Below is a small trained network, with its code and all its weights. Each question gives an input and a class and asks what happens when units are switched off, that is, made to give their printed mean instead of their output.

import numpy as np


def w(rows, s, z=0):
    codes = np.array(rows[::2]) - 128.0
    scale = np.full(codes.shape[1], s)
    scale[-1] = z or s
    return codes * scale


def f(y):
    return np.maximum(y, 0)


def log_softmax(a):
    a = a - a.max(-1, keepdims=True)
    return a - np.log(np.exp(a).sum(-1, keepdims=True))


def net(x, mask):
    res = np.array(x, float).reshape(1, 2) / 4 @ E
    y = f(res @ A[0][:, :-1].T + A[0][:, -1])
    res = res + np.where(mask, y, B[0][:, -1]) @ B[0][:, :-1]
    return log_softmax(res[-1] @ U[:, :-1].T + U[:, -1])


A, B = {}, {}
E = w([
[189,233,128],'x0',
[115,160,7],'x1',
],0.014)
A[0] = w([
[146,77,210,148],'neuron 0',
[88,150,90,102],'neuron 1',
[199,230,148,123],'neuron 2',
[72,103,128,224],'neuron 3',
[121,110,9,123],'neuron 4',
[135,117,64,117],'neuron 5',
[191,103,230,86],'neuron 6',
[146,117,129,253],'neuron 7',
[43,75,127,112],'neuron 8',
[142,125,74,106],'neuron 9',
[124,129,204,144],'neuron 10',
[37,32,109,115],'neuron 11',
[135,145,96,106],'neuron 12',
[133,122,49,97],'neuron 13',
],0.016,0.017)
B[0] = w([
[102,192,85,211],'neuron 0',
[91,158,148,158],'neuron 1',
[179,229,174,245],'neuron 2',
[156,141,76,224],'neuron 3',
[98,159,115,227],'neuron 4',
[93,153,121,176],'neuron 5',
[54,174,119,201],'neuron 6',
[148,97,3,252],'neuron 7',
[163,175,192,187],'neuron 8',
[89,128,140,163],'neuron 9',
[98,147,102,194],'neuron 10',
[168,202,213,220],'neuron 11',
[99,191,164,152],'neuron 12',
[88,144,137,180],'neuron 13',
],0.015,0.017)
U = w([
[5,137,120,90],'0',
[193,154,179,147],'1',
[162,101,50,250],'2',
[162,95,145,78],'3',
[142,66,90,94],'4',
[106,97,196,93],'5',
[173,87,171,83],'6',
[126,111,196,82],'7',
],0.026,0.011)

Each question gives the input, the list of numbers given to net, and the class t.
The units are the neurons (one row each of A and B). Each row of codes is followed by its name. A weight is (code - 128) times the scale printed after its matrix; where a second scale follows, it is the last column's (A, B and U).
mask holds one flag per neuron, in row order. A switched-off neuron (its flag False) gives its mean, the last column of its row in B, instead of its output. The means were averaged over made-up inputs and are rounded, as every weight is.
A unit's drop is (log p(t) with every unit on - log p(t) with that unit switched off) / (log p(t) with every unit on - log p(t) with every unit switched off).
The circuit of an input: a set's keep is (log p(t) with only the set's units on - log p(t) with every unit switched off) / (log p(t) with every unit on - log p(t) with every unit switched off). Starting from the 12 units with the biggest drops (on a tie, the unit counted first), units are removed one at a time, each time the one whose removal leaves the highest keep (on an exact tie, the one counted first), for as long as the keep stays at least 0.8.
units of the circuit, in order: the units of the circuit, biggest drop first
top k neurons: the k neurons with the biggest drops, biggest first
drop of u: that unit's drop, to one decimal
input [-6,-5], class 1: top 3 neurons => neuron 11; neuron 8; neuron 4
input [-5,-1], class 1: units of the circuit, in order => neuron 11
input [3,-4], class 0: top 2 neurons => neuron 6; neuron 11
input [-4,-3], class 1: top 2 neurons => neuron 11; neuron 8
input [3,-1], class 2: top 2 neurons => neuron 11; neuron 8
input [7,7], class 0: top 2 neurons => neuron 11; neuron 4
input [5,-5], class 0: top 2 neurons => neuron 6; neuron 11
input [2,-7], class 0: drop of neuron 8 => 0.0
input [-7,1], class 1: drop of neuron 11 => 0.3
input [-6,4], class 1: drop of neuron 11 => 0.7
